Below are the code and all the weights of a small trained network. Each question names an input and a target symbol and asks about switching units off, where a switched-off unit gives its printed mean instead of its output.

import numpy as np


def w(rows, s, z=0):
    codes = np.array(rows[::2]) - 128.0
    scale = np.full(codes.shape[1], s)
    scale[-1] = z or s
    return codes * scale


def f(y):
    return y / 2 * (1 + np.tanh(0.7978845608 * (y + 0.044715 * y**3)))


def softmax(a):
    e = np.exp(a - a.max(-1, keepdims=True))
    return e / e.sum(-1, keepdims=True)


def log_softmax(a):
    a = a - a.max(-1, keepdims=True)
    return a - np.log(np.exp(a).sum(-1, keepdims=True))


def net(x, mask):
    ids = ['αγεζηλμξπστφω'.index(c) for c in x.split()]
    T = len(ids)
    res = E[ids] + P[:T]
    r = res
    for j in range(2):
        rows = slice(3 * j, 3 * j + 3)
        q, k, v = (r @ M[0][rows].T for M in (Q, K, V))
        z = softmax(np.where(np.tri(T) > 0, q @ k.T / 3**0.5, -1e9)) @ v
        o = O[0][rows]
        res = res + np.where(mask[j], z, o[:, -1]) @ o[:, :-1]
    y = f(res @ A[0][:, :-1].T + A[0][:, -1])
    res = res + np.where(mask[2:26], y, B[0][:, -1]) @ B[0][:, :-1]
    return log_softmax(res[-1] @ U[:, :-1].T + U[:, -1])


Q, K, V, O, A, B = {}, {}, {}, {}, {}, {}
E = w([
[138,130,206],'α',
[136,124,147],'γ',
[103,125,152],'ε',
[131,75,193],'ζ',
[103,78,173],'η',
[142,124,153],'λ',
[135,122,198],'μ',
[157,70,170],'ξ',
[187,68,235],'π',
[119,161,154],'σ',
[173,127,121],'τ',
[96,3,64],'φ',
[115,129,81],'ω',
],0.02)
P = w([
[119,194,253],'0',
[98,182,224],'1',
[51,157,219],'2',
[106,175,193],'3',
[148,170,165],'4',
[134,154,174],'5',
[172,206,168],'6',
[146,141,164],'7',
[183,183,158],'8',
[138,118,146],'9',
[146,130,142],'10',
[168,154,167],'11',
[169,148,167],'12',
],0.0059)
Q[0] = w([
[99,145,175],'head 1',
[185,137,77],'head 1',
[218,119,136],'head 1',
[212,177,71],'head 2',
[134,155,248],'head 2',
[135,13,135],'head 2',
],0.011)
K[0] = w([
[153,84,31],'head 1',
[97,144,178],'head 1',
[90,152,53],'head 1',
[60,129,164],'head 2',
[164,63,38],'head 2',
[122,255,128],'head 2',
],0.0097)
V[0] = w([
[109,52,127],'head 1',
[78,60,6],'head 1',
[96,161,85],'head 1',
[135,206,186],'head 2',
[97,161,109],'head 2',
[99,184,103],'head 2',
],0.011)
O[0] = w([
[205,91,39,180],'head 1',
[13,90,118,2],'head 1',
[46,155,108,47],'head 1',
[156,188,130,136],'head 2',
[81,177,203,83],'head 2',
[2,174,142,57],'head 2',
],0.0076,0.0052)
A[0] = w([
[93,110,166,150],'neuron 1',
[43,180,132,13],'neuron 2',
[138,205,117,215],'neuron 3',
[134,138,131,62],'neuron 4',
[53,127,177,35],'neuron 5',
[136,60,129,31],'neuron 6',
[140,161,47,174],'neuron 7',
[123,165,197,231],'neuron 8',
[243,128,108,192],'neuron 9',
[77,83,93,97],'neuron 10',
[121,198,133,42],'neuron 11',
[136,87,204,77],'neuron 12',
[78,111,178,196],'neuron 13',
[69,251,200,171],'neuron 14',
[126,124,183,108],'neuron 15',
[66,161,145,231],'neuron 16',
[134,105,174,162],'neuron 17',
[165,192,139,40],'neuron 18',
[112,146,137,3],'neuron 19',
[98,151,168,17],'neuron 20',
[123,164,100,230],'neuron 21',
[163,178,132,49],'neuron 22',
[110,142,104,214],'neuron 23',
[151,49,107,153],'neuron 24',
],0.012,0.0051)
B[0] = w([
[148,126,72,132],'neuron 1',
[166,135,154,127],'neuron 2',
[143,39,105,150],'neuron 3',
[122,117,141,123],'neuron 4',
[154,168,100,126],'neuron 5',
[104,204,207,143],'neuron 6',
[92,5,131,135],'neuron 7',
[88,85,126,167],'neuron 8',
[55,137,132,253],'neuron 9',
[168,182,141,131],'neuron 10',
[97,110,198,127],'neuron 11',
[199,111,87,162],'neuron 12',
[89,122,21,138],'neuron 13',
[64,102,106,147],'neuron 14',
[140,94,110,143],'neuron 15',
[185,96,92,128],'neuron 16',
[173,115,98,161],'neuron 17',
[164,126,181,148],'neuron 18',
[176,180,137,120],'neuron 19',
[206,174,152,123],'neuron 20',
[107,12,91,134],'neuron 21',
[118,122,144,144],'neuron 22',
[189,4,65,127],'neuron 23',
[84,255,85,178],'neuron 24',
],0.0066,0.019)
U = w([
[79,99,170,66],'α',
[58,121,178,41],'γ',
[30,85,146,90],'ε',
[175,156,105,21],'ζ',
[158,117,61,52],'η',
[85,138,141,3],'λ',
[102,118,175,107],'μ',
[111,230,180,158],'ξ',
[251,136,70,35],'π',
[40,90,181,152],'σ',
[119,97,129,186],'τ',
[76,211,10,234],'φ',
[106,16,2,221],'ω',
],0.0087,0.0044)

Each question gives the input, a string of symbols that net reads in full, and the target symbol t.
The units are the heads (3 rows each of Q, K, V and O) and the neurons (one row each of A and B). Each row of codes is followed by its name. A weight is (code - 128) times the scale printed after its matrix; where a second scale follows, it is the last column's (O, A, B and U).
mask holds one flag per unit, heads first, then neurons. A switched-off unit (its flag False) gives its mean, the last column of its rows in O or B, instead of its output. The means were averaged over made-up inputs and are rounded, as every weight is.
A unit's drop is (log p(t) with every unit on - log p(t) with that unit switched off) / (log p(t) with every unit on - log p(t) with every unit switched off).
The circuit of an input: a set's keep is (log p(t) with only the set's units on - log p(t) with every unit switched off) / (log p(t) with every unit on - log p(t) with every unit switched off). Starting from the 12 units with the biggest drops (on a tie, the unit counted first), units are removed one at a time, each time the one whose removal leaves the highest keep (on an exact tie, the one counted first), for as long as the keep stays at least 0.8.
units of the circuit, in order: the units of the circuit, biggest drop first
top k neurons: the k neurons with the biggest drops, biggest first
heads that matter: for each layer, one digit per head in row order, 1 if its drop is at least 0.15 and else 0, layers parted by /
drop of u: that unit's drop, to one decimal
input ξ γ ε α α π, target π: units of the circuit, in order : [neuron 12]
input φ σ φ ω, target ω: units of the circuit, in order : [head 1; neuron 23; neuron 7]
input ε ω ω γ, target ω: heads that matter : 11
input φ π ξ, target φ: heads that matter : 10
input ω γ σ, target ω: heads that matter : 00
input φ φ γ, target φ: top 2 neurons : [neuron 24; neuron 10]
input ω φ η, target ω: units of the circuit, in order : [neuron 13; neuron 9; head 2]
input ε φ ζ, target φ: heads that matter : 10
input π ζ φ σ ξ ξ ω, target ω: heads that matter : 00
input μ ε ω ω γ, target ω: top 3 neurons : [neuron 24; neuron 6; neuron 9]
input φ α μ, target φ: top 2 neurons : [neuron 24; neuron 13]
input σ α σ ω ε, target ω: heads that matter : 01
input α ξ ω ζ, target ω: heads that matter : 11
input ω γ μ μ φ α, target φ: heads that matter : 11
input ε τ ε μ φ, target φ: units of the circuit, in order : [neuron 24]
input π μ π α π φ, target φ: top 2 neurons : [neuron 24; neuron 9]
input σ φ η, target φ: heads that matter : 10
input ω η α, target ω: drop of head 2 : 0.1
input ω ξ η σ τ ω μ, target ω: drop of neuron 6 : 0.2
input γ μ α μ π, target π: units of the circuit, in order : [head 1]
input σ φ φ λ, target φ: drop of neuron 9 : -0.1
input ω ζ ε γ φ η μ ω φ π η φ α, target φ: drop of neuron 3 : 0.1
